Here is a tiny trained network, its code and every weight. The questions are about switching its units off for an input and a class, where a switched-off unit gives its printed mean instead of its output.

import numpy as np


def w(rows, s, z=0):
    codes = np.array(rows[::2]) - 128.0
    scale = np.full(codes.shape[1], s)
    scale[-1] = z or s
    return codes * scale


def f(y):
    return y / 2 * (1 + np.tanh(0.7978845608 * (y + 0.044715 * y**3)))


def log_softmax(a):
    a = a - a.max(-1, keepdims=True)
    return a - np.log(np.exp(a).sum(-1, keepdims=True))


def net(x, mask):
    res = np.array(x, float).reshape(1, 3) / 4 @ E
    y = f(res @ A[0][:, :-1].T + A[0][:, -1])
    res = res + np.where(mask, y, B[0][:, -1]) @ B[0][:, :-1]
    return log_softmax(res[-1] @ U[:, :-1].T + U[:, -1])


A, B = {}, {}
E = w([
[112,240,59],'x0',
[85,12,60],'x1',
[39,153,188],'x2',
],0.011)
A[0] = w([
[145,103,169,29],'N0',
[98,203,79,128],'N1',
[202,109,59,71],'N2',
[166,166,168,52],'N3',
[143,102,196,52],'N4',
[137,177,195,56],'N5',
[75,105,100,80],'N6',
[108,55,168,183],'N7',
[139,79,46,100],'N8',
[83,108,93,111],'N9',
[181,83,155,178],'N10',
[89,169,95,87],'N11',
[97,104,94,59],'N12',
[175,156,164,70],'N13',
[41,90,105,78],'N14',
[115,161,92,18],'N15',
[223,142,128,67],'N16',
[166,142,150,42],'N17',
[102,158,83,61],'N18',
[115,151,92,42],'N19',
[103,102,99,39],'N20',
[145,100,176,108],'N21',
[189,107,67,90],'N22',
[57,140,162,131],'N23',
[8,139,190,80],'N24',
[115,120,112,15],'N25',
[149,156,158,45],'N26',
[146,158,154,37],'N27',
[82,126,143,2],'N28',
[164,101,193,67],'N29',
[141,156,68,130],'N30',
[153,107,152,239],'N31',
[97,103,93,54],'N32',
[132,153,73,44],'N33',
[119,87,67,60],'N34',
[32,133,140,68],'N35',
[26,171,88,114],'N36',
],0.016,0.0057)
B[0] = w([
[68,35,148,146],'N0',
[103,45,89,254],'N1',
[228,146,142,227],'N2',
[76,106,218,187],'N3',
[119,46,107,172],'N4',
[103,116,232,209],'N5',
[103,130,222,171],'N6',
[136,103,70,242],'N7',
[123,183,208,232],'N8',
[91,149,200,175],'N9',
[106,92,60,210],'N10',
[104,42,103,183],'N11',
[43,100,220,159],'N12',
[98,132,209,182],'N13',
[110,167,225,206],'N14',
[111,1,158,155],'N15',
[203,162,212,208],'N16',
[145,72,187,145],'N17',
[77,36,115,169],'N18',
[80,38,151,148],'N19',
[63,48,197,151],'N20',
[77,46,69,172],'N21',
[214,173,148,215],'N22',
[234,198,57,197],'N23',
[244,157,97,241],'N24',
[147,70,204,118],'N25',
[17,40,216,157],'N26',
[87,69,201,155],'N27',
[198,37,199,135],'N28',
[102,16,93,178],'N29',
[111,31,32,206],'N30',
[100,148,62,194],'N31',
[40,60,213,159],'N32',
[135,12,95,171],'N33',
[116,105,210,194],'N34',
[244,142,150,191],'N35',
[166,48,105,222],'N36',
],0.0084,0.0097)
U = w([
[95,84,252,170],'0',
[197,84,183,188],'1',
[89,35,120,99],'2',
[133,116,105,206],'3',
[58,160,132,2],'4',
[62,137,138,2],'5',
[19,162,133,2],'6',
],0.014,0.0072)

Each question gives the input, the list of numbers given to net, and the class t.
The units are the neurons (one row each of A and B). Each row of codes is followed by its name. A weight is (code - 128) times the scale printed after its matrix; where a second scale follows, it is the last column's (A, B and U).
mask holds one flag per neuron, in row order. A switched-off neuron (its flag False) gives its mean, the last column of its row in B, instead of its output. The means were averaged over made-up inputs and are rounded, as every weight is.
A unit's drop is (log p(t) with every unit on - log p(t) with that unit switched off) / (log p(t) with every unit on - log p(t) with every unit switched off).
The circuit of an input: a set's keep is (log p(t) with only the set's units on - log p(t) with every unit switched off) / (log p(t) with every unit on - log p(t) with every unit switched off). Starting from the 12 units with the biggest drops (on a tie, the unit counted first), units are removed one at a time, each time the one whose removal leaves the highest keep (on an exact tie, the one counted first), for as long as the keep stays at least 0.8.
circuit, biggest first: the units of the circuit, biggest drop first
unit that matters most: the unit with the biggest drop
k most important neurons: the k neurons with the biggest drops, biggest first
drop of u: that unit's drop, to one decimal
input [5,-5,-2], class 0: circuit, biggest first => N3, N23
input [-1,6,8], class 1: unit that matters most => N24
input [4,-5,-4], class 0: circuit, biggest first => N24, N23
input [-7,-6,-2], class 2: circuit, biggest first => N29, N21
input [-7,7,0], class 0: 2 most important neurons => N14, N8
input [-6,-4,6], class 1: 2 most important neurons => N24, N23
input [-4,4,-4], class 0: 4 most important neurons => N8, N24, N23, N34
input [-8,-7,-3], class 2: 3 most important neurons => N29, N10, N21
input [-5,7,8], class 1: 4 most important neurons => N24, N23, N35, N7
input [3,-3,-2], class 3: drop of N24 => -0.1
input [-7,-3,8], class 1: drop of N24 => 0.4
input [5,-4,3], class 2: drop of N16 => 0.1
input [0,-2,-2], class 3: drop of N24 => 0.0
input [-6,-5,7], class 1: circuit, biggest first => N24
